Below are the code and all the weights of a small trained network. Each question names an input and a class and asks about switching units off, where a switched-off unit gives its printed mean instead of its output.

import numpy as np


def w(rows, s, z=0):
    codes = np.array(rows[::2]) - 128.0
    scale = np.full(codes.shape[1], s)
    scale[-1] = z or s
    return codes * scale


def norm(h):
    return h / np.sqrt((h * h).mean(-1, keepdims=True) + 1e-5)


def f(y):
    return y / 2 * (1 + np.tanh(0.7978845608 * (y + 0.044715 * y**3)))


def log_softmax(a):
    a = a - a.max(-1, keepdims=True)
    return a - np.log(np.exp(a).sum(-1, keepdims=True))


def net(x, mask):
    res = np.array(x, float).reshape(1, 8) / 4 @ E
    u = 0
    for l in range(2):
        y = f(norm(res) @ A[l][:, :-1].T + A[l][:, -1])
        res = res + np.where(mask[u : u + 16], y, B[l][:, -1]) @ B[l][:, :-1]
        u += 16
    return log_softmax(norm(res)[-1] @ U[:, :-1].T + U[:, -1])


A, B = {}, {}
E = w([
[147,219,57,208,91,223,129,70,164,147],'x0',
[172,161,45,2,71,114,189,180,148,165],'x1',
[181,28,69,60,167,222,93,50,63,89],'x2',
[203,202,180,75,229,116,52,94,218,147],'x3',
[89,49,90,130,88,55,141,26,230,132],'x4',
[36,107,41,135,248,133,152,166,148,179],'x5',
[130,127,132,130,127,130,132,128,128,131],'x6',
[72,82,184,91,105,237,141,192,216,85],'x7',
],0.0094)
A[0] = w([
[173,223,157,109,166,187,114,219,52,129,80],'L0N1',
[145,79,196,59,161,44,134,168,125,139,64],'L0N2',
[193,193,83,141,145,32,125,81,80,157,68],'L0N3',
[207,167,206,97,6,129,102,99,127,109,30],'L0N4',
[154,218,65,184,97,212,136,80,190,149,49],'L0N5',
[85,97,91,172,22,144,147,168,61,134,47],'L0N6',
[111,163,141,148,118,120,135,160,135,133,97],'L0N7',
[127,91,93,116,87,58,125,46,251,133,50],'L0N8',
[109,149,93,120,192,129,135,150,148,150,62],'L0N9',
[174,178,47,18,79,117,146,174,167,151,55],'L0N10',
[72,141,37,123,217,133,129,182,163,151,74],'L0N11',
[201,207,178,65,211,129,73,94,221,138,11],'L0N12',
[123,117,202,216,173,145,95,91,132,125,84],'L0N13',
[192,77,92,54,157,217,103,58,96,126,47],'L0N14',
[118,112,186,93,100,229,137,182,246,123,61],'L0N15',
[104,227,171,177,84,49,148,201,209,158,44],'L0N16',
],0.021,0.011)
B[0] = w([
[88,93,140,150,53,182,128,103,190,178,244],'L0N1',
[123,87,177,79,101,108,136,184,98,141,211],'L0N2',
[79,143,94,163,133,147,113,111,14,140,231],'L0N3',
[192,116,145,184,178,69,192,90,149,193,228],'L0N4',
[115,70,200,78,126,96,138,204,100,133,230],'L0N5',
[100,168,57,101,118,110,182,169,153,103,234],'L0N6',
[139,123,138,108,160,161,125,116,137,106,151],'L0N7',
[98,106,136,159,65,202,139,119,195,173,233],'L0N8',
[154,116,131,146,152,90,161,112,139,156,167],'L0N9',
[91,195,199,131,144,90,71,102,163,73,234],'L0N10',
[188,130,145,168,138,87,189,87,132,167,223],'L0N11',
[94,157,37,120,112,106,187,192,157,80,250],'L0N12',
[105,193,191,114,144,97,102,91,154,99,213],'L0N13',
[193,106,112,62,157,178,119,90,121,88,250],'L0N14',
[85,145,91,170,124,138,100,107,3,145,238],'L0N15',
[199,96,95,56,155,176,102,89,122,83,239],'L0N16',
],0.041,0.013)
A[1] = w([
[197,97,127,215,224,59,133,136,171,191,72],'L1N1',
[103,159,167,163,120,76,84,146,145,89,50],'L1N2',
[95,84,199,99,144,127,141,220,98,121,2],'L1N3',
[160,91,159,100,100,68,60,226,114,183,75],'L1N4',
[108,139,86,205,151,145,45,154,5,154,39],'L1N5',
[110,84,129,177,89,177,80,135,198,176,52],'L1N6',
[126,120,135,168,85,190,85,145,184,170,35],'L1N7',
[140,163,67,126,119,109,129,193,149,116,60],'L1N8',
[108,186,174,159,192,100,37,136,175,107,74],'L1N9',
[147,58,174,102,120,93,88,233,108,144,13],'L1N10',
[113,160,12,150,117,77,147,220,191,102,15],'L1N11',
[136,105,119,154,60,166,117,153,147,148,63],'L1N12',
[104,221,183,138,153,102,47,107,181,86,14],'L1N13',
[248,103,86,94,160,195,48,138,133,93,33],'L1N14',
[153,75,158,118,105,110,127,173,95,127,25],'L1N15',
[137,146,83,177,128,113,61,127,84,185,77],'L1N16',
],0.02,0.0057)
B[1] = w([
[239,130,128,253,79,106,162,127,125,109,207],'L1N1',
[158,137,143,100,152,144,69,123,160,134,154],'L1N2',
[143,79,163,145,130,127,114,201,97,147,194],'L1N3',
[121,79,175,74,181,132,128,194,97,141,157],'L1N4',
[83,161,89,190,130,174,75,106,43,153,217],'L1N5',
[104,167,132,141,103,213,143,158,193,162,200],'L1N6',
[99,120,139,139,118,180,161,81,205,152,181],'L1N7',
[110,131,99,143,168,124,167,140,165,68,183],'L1N8',
[121,174,139,88,105,59,98,98,148,112,161],'L1N9',
[109,94,187,122,159,135,145,212,77,140,165],'L1N10',
[105,156,64,105,154,97,153,183,153,41,255],'L1N11',
[102,130,162,147,177,155,107,105,188,142,179],'L1N12',
[107,139,161,188,112,29,30,133,133,125,191],'L1N13',
[196,88,95,72,225,137,24,122,150,160,223],'L1N14',
[114,126,145,140,141,92,116,178,132,168,156],'L1N15',
[120,134,156,153,136,177,142,150,67,64,156],'L1N16',
],0.032,0.0096)
U = w([
[199,87,97,47,180,175,75,73,143,75,118],'0',
[83,162,41,105,132,93,191,178,162,53,115],'1',
[75,109,144,151,66,210,128,103,208,181,109],'2',
[75,147,85,180,130,139,99,101,6,147,109],'3',
[222,127,143,200,126,51,207,98,136,155,105],'4',
[119,69,210,83,135,97,125,218,103,146,117],'5',
[104,193,181,110,127,45,36,89,179,85,102],'6',
[123,129,129,132,142,125,116,128,141,112,249],'7',
],0.014,0.017)

Each question gives the input, the list of numbers given to net, and the class t.
The units are the neurons (one row each of A and B). Each row of codes is followed by its name. A weight is (code - 128) times the scale printed after its matrix; where a second scale follows, it is the last column's (A, B and U).
mask holds one flag per neuron, layer by layer. A switched-off neuron (its flag False) gives its mean, the last column of its row in B, instead of its output. The means were averaged over made-up inputs and are rounded, as every weight is.
A unit's drop is (log p(t) with every unit on - log p(t) with that unit switched off) / (log p(t) with every unit on - log p(t) with every unit switched off).
The circuit of an input: a set's keep is (log p(t) with only the set's units on - log p(t) with every unit switched off) / (log p(t) with every unit on - log p(t) with every unit switched off). Starting from the 12 units with the biggest drops (on a tie, the unit counted first), units are removed one at a time, each time the one whose removal leaves the highest keep (on an exact tie, the one counted first), for as long as the keep stays at least 0.8.
circuit, biggest first: the units of the circuit, biggest drop first
k most important neurons: the k neurons with the biggest drops, biggest first
top k neurons in layer l: the k neurons of layer l with the biggest drops, biggest first
input [-7,0,0,3,4,8,5,-2], class 4: most important neuron => (L0N11)
input [-5,-3,-8,-2,-8,8,8,-2], class 0: 3 most important neurons => (L0N16 L0N4 L0N8)
input [-1,1,-6,-7,-8,-6,-3,3], class 2: 3 most important neurons => (L0N1 L0N12 L0N14)
input [-3,2,-1,-5,0,6,0,6], class 3: 4 most important neurons => (L0N15 L0N12 L0N4 L1N5)
input [-6,5,-3,2,-5,0,4,-8], class 3: top 2 neurons in layer 0 => (L0N3 L0N5)
input [-1,3,-6,5,-4,7,3,2], class 4: 2 most important neurons => (L0N11 L0N9)
input [8,2,-5,7,-2,1,-1,4], class 5: top 2 neurons in layer 0 => (L0N5 L0N6)
input [3,7,-8,4,5,-8,7,-7], class 0: 3 most important neurons => (L0N16 L0N11 L0N15)
input [2,5,1,-1,-8,8,-5,0], class 2: 3 most important neurons => (L0N1 L0N4 L1N6)
input [8,-6,6,-6,-1,-2,7,-1], class 5: top 2 neurons in layer 0 => (L0N5 L0N12)
input [8,8,-7,0,5,3,0,5], class 5: 3 most important neurons => (L0N5 L0N14 L0N13)
input [0,-1,-7,6,-8,7,-7,2], class 2: 2 most important neurons => (L0N1 L0N14)
input [-2,-7,-8,7,5,-8,-6,0], class 0: top 3 neurons in layer 0 => (L0N16 L0N10 L0N11)
input [-1,-3,6,6,8,3,5,6], class 2: 2 most important neurons => (L0N8 L0N16)
input [0,-3,-6,7,-4,-3,-3,6], class 1: most important neuron => (L0N12)
input [-1,-1,-3,-3,8,2,3,-7], class 2: 2 most important neurons => (L0N8 L0N15)
input [7,1,-3,-3,-6,7,-3,3], class 4: top 4 neurons in layer 0 => (L0N11 L0N9 L0N2 L0N8)
input [-3,7,7,8,-4,5,8,1], class 1: 3 most important neurons => (L0N12 L0N16 L0N13)
input [2,-7,0,3,-7,-2,-6,4], class 2: top 2 neurons in layer 0 => (L0N1 L0N10)
input [-7,7,0,-5,4,-5,-3,0], class 5: circuit, biggest first => (L0N2)
input [-1,-5,-5,1,-7,-8,-1,-4], class 4: top 2 neurons in layer 0 => (L0N4 L0N8)
input [5,-8,-8,-8,3,-7,3,5], class 0: top 4 neurons in layer 0 => (L0N16 L0N10 L0N12 L0N7)
input [0,-7,-8,6,5,4,1,2], class 0: top 2 neurons in layer 0 => (L0N16 L0N10)
input [2,7,6,-4,-5,8,3,2], class 4: top 2 neurons in layer 0 => (L0N11 L0N16)
input [8,6,-7,0,-5,1,1,4], class 5: top 2 neurons in layer 0 => (L0N5 L0N14)
